Here is a tiny trained network, its code and every weight. The questions are about switching its units off for an input and a class, where a switched-off unit gives its printed mean instead of its output.

import numpy as np


def w(rows, s, z=0):
    codes = np.array(rows[::2]) - 128.0
    scale = np.full(codes.shape[1], s)
    scale[-1] = z or s
    return codes * scale


def f(y):
    return np.maximum(y, 0)


def log_softmax(a):
    a = a - a.max(-1, keepdims=True)
    return a - np.log(np.exp(a).sum(-1, keepdims=True))


def net(x, mask):
    res = np.array(x, float).reshape(1, 5) / 4 @ E
    y = f(res @ A[0][:, :-1].T + A[0][:, -1])
    res = res + np.where(mask, y, B[0][:, -1]) @ B[0][:, :-1]
    return log_softmax(res[-1] @ U[:, :-1].T + U[:, -1])


A, B = {}, {}
E = w([
[138,125,160,159,113,106],'x0',
[114,127,104,100,133,160],'x1',
[254,175,104,71,33,102],'x2',
[59,138,22,205,48,74],'x3',
[107,127,110,92,127,154],'x4',
],0.0088)
A[0] = w([
[182,169,110,106,90,125,137],'N0',
[155,165,38,119,13,90,143],'N1',
[185,106,127,116,102,166,112],'N2',
[158,109,188,77,110,146,157],'N3',
[175,133,182,86,191,144,204],'N4',
[86,169,133,145,190,119,216],'N5',
[84,122,54,181,58,113,146],'N6',
[120,129,170,93,101,85,103],'N7',
[92,58,231,128,216,165,201],'N8',
[31,120,158,186,211,152,254],'N9',
[253,169,85,63,31,118,163],'N10',
[113,98,79,155,91,125,149],'N11',
[20,146,46,200,98,90,132],'N12',
[41,112,85,187,101,134,180],'N13',
[129,146,97,148,73,129,129],'N14',
[203,94,202,80,152,152,197],'N15',
[151,144,145,130,154,114,117],'N16',
[78,156,181,140,113,116,94],'N17',
[66,142,163,90,146,188,179],'N18',
[150,158,98,177,78,131,117],'N19',
[165,137,196,91,183,151,232],'N20',
],0.013,0.0057)
B[0] = w([
[111,124,160,106,83,149,181],'N0',
[209,30,129,83,122,133,224],'N1',
[119,165,155,96,108,95,158],'N2',
[98,193,142,124,111,140,174],'N3',
[106,218,102,113,96,178,196],'N4',
[139,147,126,181,168,150,177],'N5',
[84,61,133,120,144,73,205],'N6',
[113,139,96,138,106,129,139],'N7',
[244,149,129,204,166,145,217],'N8',
[101,145,104,251,222,138,233],'N9',
[143,127,165,24,53,148,251],'N10',
[138,86,94,142,125,98,171],'N11',
[28,88,157,142,122,61,225],'N12',
[39,113,86,152,125,102,205],'N13',
[162,100,111,102,131,106,165],'N14',
[92,229,141,113,107,176,203],'N15',
[138,136,116,119,118,146,140],'N16',
[116,139,126,133,126,118,140],'N17',
[159,157,142,177,137,131,177],'N18',
[147,88,107,106,137,150,166],'N19',
[156,204,138,142,155,217,200],'N20',
],0.025,0.018)
U = w([
[133,167,148,162,181,207,201],'0',
[82,187,187,24,63,209,36],'1',
[2,76,131,148,167,101,250],'2',
[135,6,152,31,94,120,47],'3',
],0.0085,0.0014)

Each question gives the input, the list of numbers given to net, and the class t.
The units are the neurons (one row each of A and B). Each row of codes is followed by its name. A weight is (code - 128) times the scale printed after its matrix; where a second scale follows, it is the last column's (A, B and U).
mask holds one flag per neuron, in row order. A switched-off neuron (its flag False) gives its mean, the last column of its row in B, instead of its output. The means were averaged over made-up inputs and are rounded, as every weight is.
A unit's drop is (log p(t) with every unit on - log p(t) with that unit switched off) / (log p(t) with every unit on - log p(t) with every unit switched off).
The circuit of an input: a set's keep is (log p(t) with only the set's units on - log p(t) with every unit switched off) / (log p(t) with every unit on - log p(t) with every unit switched off). Starting from the 12 units with the biggest drops (on a tie, the unit counted first), units are removed one at a time, each time the one whose removal leaves the highest keep (on an exact tie, the one counted first), for as long as the keep stays at least 0.8.
circuit, biggest first: the units of the circuit, biggest drop first
k most important neurons: the k neurons with the biggest drops, biggest first
drop when u is switched off: that unit's drop, to one decimal
input [4,7,2,8,8], class 3: circuit, biggest first => [N1]
input [-6,-6,1,-7,4], class 1: 3 most important neurons => [N9 N15 N4]
input [7,5,1,0,6], class 1: 2 most important neurons => [N9 N8]
input [2,0,1,-7,4], class 1: 2 most important neurons => [N9 N15]
input [3,-8,1,-1,-7], class 1: 2 most important neurons => [N9 N8]
input [-5,-4,-6,1,-5], class 2: 3 most important neurons => [N20 N12 N13]
input [3,-5,1,2,7], class 3: drop when N9 is switched off => 0.2
input [-2,-2,7,1,-4], class 3: drop when N1 is switched off => 0.6
input [-7,1,-5,5,8], class 2: drop when N10 is switched off => 0.0
input [-8,-8,8,1,-1], class 3: drop when N1 is switched off => 1.0
